Moves between elements:
at | χ τ α
x495 | x983 x230 x405
x927 | x634 x118 x242
x608 | x71 x382 x827
x276 | x913 x892 x682
x892 | x729 x682 x695
x123 | x284 x332 x974
x580 | x919 x362 x495
x806 | x196 x777 x707
x963 | x508 x134 x196
x65 | x132 x485 x39
x920 | x311 x55 x12
x146 | x440 x132 x398
x319 | x382 x825 x913
x454 | x825 x276 x892
x777 | x961 x707 x6
x825 | x827 x913 x729
x911 | x963 x983 x806
x242 | x680 x508 x65
x729 | x998 x442 x633
x118 | x4 x242 x508
x284 | x707 x640 x517
x55 | x123 x12 x168
x998 | x921 x920 x55
x481 | x242 x963 x134
x848 | x412 x80 x8
x409 | x491 x848 x80
x332 | x640 x974 x608
x382 | x948 x827 x114
x114 | x49 x998 x920
x196 | x485 x961 x409
x983 | x134 x806 x777
x840 | x12 x668 x94
x168 | x974 x951 x319
x491 | x313 x412 x594
x668 | x168 x94 x440
x745 | x695 x927 x118
x605 | x362 x49 x921
x80 | x594 x8 x919
x49 | x495 x921 x311
x517 | x843 x71 x948
x4 | x668 x680 x146
x313 | x682 x745 x927
x633 | x55 x840 x668
x961 | x39 x409 x848
x132 | x454 x398 x839
x594 | x927 x410 x481
x410 | x118 x481 x963
x913 | x114 x729 x442
x362 | x911 x495 x230
x39 | x839 x491 x412
x230 | x806 x405 x284
x951 | x608 x319 x825
x640 | x6 x517 x71
x311 | x405 x123 x332
x839 | x892 x313 x745
x827 | x605 x114 x998
x634 | x840 x4 x680
x682 | x442 x695 x634
x695 | x633 x634 x4
x442 | x920 x633 x840
x134 | x65 x196 x961
x71 | x185 x948 x605
x680 | x94 x146 x132
x919 | x481 x911 x983
x974 | x517 x608 x382
x398 | x276 x839 x313
x707 | x409 x6 x843
x405 | x777 x284 x640
x440 | x319 x454 x276
x94 | x951 x440 x454
x12 | x332 x168 x951
x8 | x410 x919 x911
x921 | x230 x311 x123
x843 | x80 x185 x580
x948 | x580 x605 x49
x185 | x8 x580 x362
x508 | x146 x65 x485
x412 | x745 x594 x410
x485 | x398 x39 x491
x6 | x848 x843 x185

The rows follow the links: the fewer symbols apart two elements are, the more alike their rows tend to be.

Each row is also shifted at random along 4 hidden directions that mean nothing.

Some elements, each with a row of numbers:
x682 -> [ 176 -135 -118   18  268   17  -69 -331  105 -216  100 -413  163  115   85   17  -77   -6    3 -212 -356   73  347 -265 -317  202 -137]
x71 -> [-482 -411 -135  -10  -62  -88   73 -179 -204  290 -471   62 -394  -69 -166 -222  184 -634  177   48  546  -12 -180  187  267 -212  172]
x230 -> [-376  -36  143  166 -190   66  236  227  145   79 -327   32  240  167 -124 -185  217  248   54  341  298  211 -272   63   81   30  292]
x196 -> [-695 -258  201 -383  -73  319  -24   92 -286  191 -311 -272  175  443   36 -143 -153  129  121   11 -171  415   83   32  181  -59  458]
x695 -> [ 306  229 -151 -172  123  119   35 -224  183 -242  469  -34 -586 -133  151  -69  -88  158  148 -230 -286 -342  255 -308 -130  318 -177]
x311 -> [ 138 -204   14   73   94  -55 -236 -275 -151   69 -400 -342  -65 -154  104   -9  184 -572   29  143  310  102  116  266   78 -317   71]
x491 -> [-296 -224  251 -511 -184  130  249   96 -134  193  216  423 -563  135 -144 -401 -291  522 -131 -488  291   -9  -63  118  236  335  421]
x843 -> [-369  338   93 -179 -146  -76  247  120  132 -222  161  176    8 -139 -275   52  150  -26   94  128  148  214 -245  327  339 -145  161]
x362 -> [-360  109  196  137 -215   21  221  221  180  -91 -185  -21  465  166 -195  -33  227  225   69  354  120  336 -201  155   40  -13  252]
x132 -> [-210  189  512  -35  -14  334 -491  347  132  174  324 -113 -341  135  311 -489 -161 1256 -291 -122 -291  -46  109 -152 -247  274   61]
x319 -> [-641   -3   27  215   93 -150 -162 -145   40  -15  114  267 -235 -233  -70 -168  188 -174 -211  -76  401 -198   22   97 -263   92 -102]
x313 -> [-393   12  154 -309  -21  -75 -357  124 -381  280  166  283 -132  161   29 -182 -139  321 -470 -270  -32 -101   14  -46  -23  -41    6]
x118 -> [-263  409 -540  -36  173 -239  482  -62   76 -526  571   84  748 -254   29 1145 -379 -383  218  -91 -654 -168   27 -248  -16  -16 -515]
x913 -> [-658   97   42  292  146  -24 -103 -122  269  -89   98   -9  256 -294   97  274  -25  -31  -72    7  220  -71  138   75 -429  206 -114]
x668 -> [ 561  210   38  156   21  107  -19 -122  276  134  181  242 -526 -219  456 -168 -288  654  -74   -3  420 -471  145 -327 -266  427   28]
x580 -> [ 135  147   24 -310 -339 -185  179  115 -333  164   10  643 -513   77 -313 -292  304 -284 -139   60  620 -178 -313  304  379 -207  273]
x12 -> [-920  257  -89  285  198 -237   25 -184  356 -349  174  -75  127 -149 -113  -53  238  -88 -134   93  -26   59   -4    9 -212   84 -264]
x409 -> [-225 -158   30 -183  -49  193  -30  152 -205   99 -293 -359  382  388   69  166 -160  -32  243  142 -422  290  -18  -32  218 -203  131]
x495 -> [  88  135   27   51 -393   54  330  237  107   85 -124  418 -282   92 -118 -193  236  122   68  296  352  -76 -249   90  190  -24  210]
x382 -> [-164  601  -60  304  119  -82   34 -110  497 -477   81 -473  190 -213  263   69  238  253  126  421 -145  160  111  -10  -14  -35 -130]
x65 -> [-165 -376  246  -63    8   55   48  206 -115  129  -65   61  334  190 -103  -65 -325  678 -300 -360  -72  308 -168  -33  -17  288  123]
x114 -> [-183  517 -307  209  165 -289  160 -275  259 -509  174 -185   26 -197   94  166  282 -296   16  330 -105  -85    1  -81   30 -115 -309]
x729 -> [ 367 -136 -159  401  166 -162 -168 -213 -101   85  -74  198  452 -186    2  393   30 -603  -84   21  153 -319  119  -41 -534   -2 -212]
x921 -> [-163   71   75  -27   57   26 -109 -226   87  101 -145 -139 -709 -329  101 -180   88 -229  230  111  519  -66   36  242  253 -152  129]
x998 -> [-459  363 -189   59  103 -371   17 -312   43 -310   78   50 -395 -119  -14 -341  442 -295 -217  159  187 -116  -30  -33  191  -59 -121]
x825 -> [-873   89  276  288   92    8 -183  -34  258  -34   91   85 -129 -284   52 -208   64  351 -196  -84  379  -21   43  138 -349  260   14]
x410 -> [1108 -141 -264 -524 -329  138  291   18 -286  210  345  613 -554   97 -180  199 -143 -578  319 -231   56 -537   62  -54   86   49  144]

Complete each set of four: the symbols that take the first to the second take the third to the fourth, perhaps in another order.
Answer with the element's name.
[ 467  -97 -220 -194  -77  236  376   39   91 -150  179  -33  553  129 -194  669 -175 -471  468  -71 -439  -92  195  -90 -187   97   97]
to [ 122 -184   30 -464 -167   26  301   49 -176  125  294  507 -493    8 -217  -68 -260  137  -31 -436  198 -188  -62   91  147  247  261]
as [ 131 -160 -139  229  -56   87  137  -19  179  136 -201  -28 -342 -319   53   97   97 -293  419  247  328  -89  -43   69   89 -103  -24]
to x640

[-305 -161  142 -474   14 -188 -604  -75 -750  295   82  282 -205  343  -49 -304   23 -254 -594 -391   31 -152  104   49  -76 -274   18]
to [ -53 -336  -38 -255  -18 -217  -63   65 -442  218  -18  380  122  173 -142  -33 -277  134 -489 -410   37    9 -143  -44  103    5   28]
as [-414  236 -163 -160  215   31  -91 -206   82 -371  466 -203  132  -16   52  277    5 -161  125 -150 -555  -76  349  -71 -224   23 -170]
to x745

[ 189 -251  246 -428 -281  412   55  146 -226  360  -56  200 -377  317  -42 -306 -121  338   86 -198   80   -7   88   41   53  218  455]
to [-755  -31   24 -319  156 -136 -305  -78 -520    1  134  -45  401  226   -1  128 -147 -217 -363 -261 -336  137  136   28 -112 -159  -22]
as [-364 -150   18   21   23 -123 -185 -241 -230  209   -2  333 -269 -204  155 -109  -95 -213 -340 -133  652 -278  180   52 -235  159   51]
to x608

[-1061   159   112  -475   -17  -145  -239   -31  -437    62   272   236  -147    94    25  -170  -247   139  -464  -320    26   -60    44    50   150   -44   110]
to [-459  437 -112   45  186  185  335 -287  543 -349  355 -212 -248 -276  466   54 -322  733  148   -7   76 -102  340 -314 -141  551   25]
as [ 427 -150 -104  141   32   -1  -59 -137  -50  204 -272  -84 -429 -319   54   13   93 -593  248   97  425 -159   35  189  129 -220   25]
to x843

[-774   45  -49  193   78 -271 -164 -178   58  -94   79  173 -189 -139 -178 -256  309 -234 -292  -64  267 -138  -75  121 -153   11 -161]
to [  648   296   -95   320  -198   263   143   139   501    55    93   136 -1030  -549   258     7    26   243   573   290   310  -464   -80   -66   226   106   -55]
as [ 267 -284   -7  512 -196  110  129  213  240  178 -443  -48  181   33   -1   75  156   26  316  333   51    8 -209  -33  -76   28   20]
to x919

[ 705 -284 -220 -287  -96 -121  285   29 -307  126  211  529  -84   38 -290  310 -258 -321    0 -412   34 -232 -109  -77   54  141   -5]
to [ 159   20 -269  -25  136 -218   85   58 -134 -147  207  113  715   10  -65  664 -327 -147 -144 -133 -428  -36  -24 -186 -138  -24 -332]
as [ 378  172  401    7 -269   75  -51  425  100  107  -21  161 -131   71 -191 -246  146  522 -132   94  155  267 -349  393  248  -63  188]
to x911

[ 331 -503 -172  -36  114  -40  256  -24 -145  -49  -68  -55 1076  193 -357  662 -242 -358   44 -307 -363  297   12  -11 -254   64  -74]
to [ -74 -270  166  -96   17 -101   58  152 -161  106  -34  180  315  125 -110   53 -341  431 -327 -356  -59  115 -154  -52   37  164   10]
as [ 391  318 -320 -393 -230  262  507   65   39 -164  489  187 -267  -73  -31  512 -237 -416  644   68 -249 -391  177 -197  123   63   71]
to x594

[ 220 -576  321 -232 -151  332  -73  179 -304  308 -302  -47  361  520 -179 -152 -123  140   68 -103 -121  271   40  100 -115   56  423]
to [-335   -5  393 -195 -119  429  252  301  345   31  243  111 -248   22  -46 -305 -349 1156    1 -296   33  180  -96   17   91  557  361]
as [ -45  197  156  134   25   15 -109  282   48  -89  258  -77  604   30  208  398 -262  537 -194  -45 -565   21   40 -287 -213  119 -242]
to x132

[-563  340  -53  155  134   88  184 -245  358 -200  300   43    1 -377  313  316 -279  201   47   88  315 -272  284 -137 -240  358  -29]
to [ -63 -313   30  384  118 -240 -332 -123 -125  184 -246  141  344   11 -238  -74  281 -458 -343  -85  224  -51   61  133 -527  -43 -256]
as [  36 -179  107  455 -277  208  180  301  332  230 -417   -7   98   95   21 -242  185  430  259  421  167   71 -283  -63   31  173  157]
to x580

[-210  118 -187 -139  176 -466 -123 -477 -263 -174 -220  -92  -78   21    8 -297  338 -667 -283   70  367  123   77  164  216 -410   55]
to [  83  -41  262  210  127   82 -294 -161   89   77 -367 -471   57  -91  205 -240  149   45    7  280  296  325  118  274    9 -201  125]
as [ 378  432   64   23  -31  -12  -88  -84  134  -24   70    3 -966 -344  300 -330  181  156   41  290  517 -262   35  107  304  -74   84]
to x49

[-1071   270   -15   199   128  -263   -11  -243   233  -365   125   -34  -139   -83    -1  -341   342    12  -206    42    60   119   -50    43    -8    79  -173]
to [ 315  217  -25  -65 -207  306   94  439  138   77   63 -175 -305   47  241  137 -231  557  420  165 -445  -80  -65 -242  372 -104  -28]
as [ 755 -171  -40   23  -10 -160  -83  275 -257   60 -224 -142  369   19 -280  356   52 -449   60  -39 -445  229 -301  230  267 -461 -164]
to x276

[ -96  -67 -202  308  -53   75  248  -76  232   94 -199  -79 -212 -242   28  182  109 -339  463  260  226 -148 -108   37  121   -2  -28]
to [  -4  309  357    0 -173  143   42  428  350  -84  123  -61 -159 -227  -92 -155   23  796   57   18 -158  330 -345  392  407  -64   83]
as [ 119   37   80 -112  103  106 -390   34 -153    9  315  -80   94  140   -4   16    5   72 -112 -154 -538  -90  239 -107 -325   74 -186]
to x633

[  69  311   25  -10   88 -206 -155 -244    6 -101  -73 -149 -282 -101  161 -306  287 -125 -145  245  335   60   33  135  136 -246   16]
to [ 489  -65   15  341 -341  102  227  315  219  216 -214  290 -184   27   -9 -181  229  228  259  380  258 -183 -298  -91   80   68   98]
as [ 932 -256 -246   21  238  -81  -89 -373 -104   14   73  -58   14   57   68   68  -93 -354  -25 -224 -162 -243  249 -351 -281  108 -282]
to x951

[ 170 -366   50  490 -117  134  186  172  205  205 -487 -158  316   72  -84  -34  146   20  289  333   51  102 -160  -11 -136   35   46]
to [ 316 -263  260 -138  -99   -2 -289  376 -262  310 -274 -109 -215  100  -82 -281  -26  304 -135  -83 -168  227 -330  245  434 -248   99]
as [ 121  -32 -144 -389 -191   37  -15  177 -296  219    4   34 -662   72   82  -91 -119  -99  154  -36 -135 -140 -229    9  659 -310   55]
to x65

[ 118   26 -199  408   -3  214  202   -9  541 -123 -156 -230   67 -327  142  414    4  -89  623  364  -32    2  -34  -39  -13   41 -120]
to [ 472 -394   28  282 -273   19   55  237   -9  390 -484  183 -104  157 -186 -248  210  -68   80  261  386 -141 -250  -56   55  -73   87]
as [ 784 -676  194  136   20   21 -101  286  -82  343 -281  -48  943  365 -203  122 -298  407 -257 -353 -294  391 -141 -102 -326  188  -32]
to x118

[ 320   63  134  161  -35   42 -268  443    2   79  170   -1  609   92  143  320 -272  582 -269  -77 -570    3  -36 -281 -342   69 -261]
to [ 281   86  -36   -4  124   90 -303 -118    3 -205  318 -140  -92   84   57  -25  -53   93   21 -237 -459 -128  237 -196 -315  156 -217]
as [ 766 -233  -58 -300 -193  216  258  154 -147  140  131  290  115  167 -255  204 -169 -208  209 -218 -106  -99   53  -15 -118  129  156]
to x242

[ 367 -159  205 -255 -251  303  255  273  154  159  285  458 -571  -14 -116 -264 -262  737   -6 -356  143 -152  -77  -32   48  420  255]
to [  71 -210   33   56   71  -97   54  221 -153   -1  -21    6  826  184  -56  364 -292  284 -289 -236 -376  143 -155 -164 -159  106 -157]
as [-246 -602  330  -27  348   93 -514 -187 -205   48 -293 -587  560  513  -30 -451   30  104 -364 -315 -368  483  206  -36 -459   83   11]
to x454

[  664   432  -522  -215  -343  -335   452   -27  -161  -195   345   756  -275  -296  -387   479   291 -1051   246   230   300  -464  -243   153   332  -315   -44]
to [-239  858 -215   25  -52  110  643  172  652 -752  627  -71  344 -576 -154  889  101  -56  581  346 -453   96 -132  260  283  -28 -163]
as [  33 -113  -14 -229  -85  269   87  196 -127  118 -154 -303  296  290   75  181 -169  -56  335  121 -436  174   22  -63  144 -140  170]
to x963

[-1044   238  -144   352   235  -198    31  -190   377  -324   168   -13   243  -200  -105    78   253  -205   -44    48   -35    64    22    39  -257    70  -278]
to [ 557   45   67  589   15  138 -177  102  320   71   72   25  411 -240  290  360 -127  313  -47  157   95 -192  139 -179 -599  336 -208]
as [ 388 -562  395   33  -90  332  -11  288   87  253 -189 -127  615  394 -194  -66 -184  579  -20 -206 -269  436  -55   15 -328  361  276]
to x196

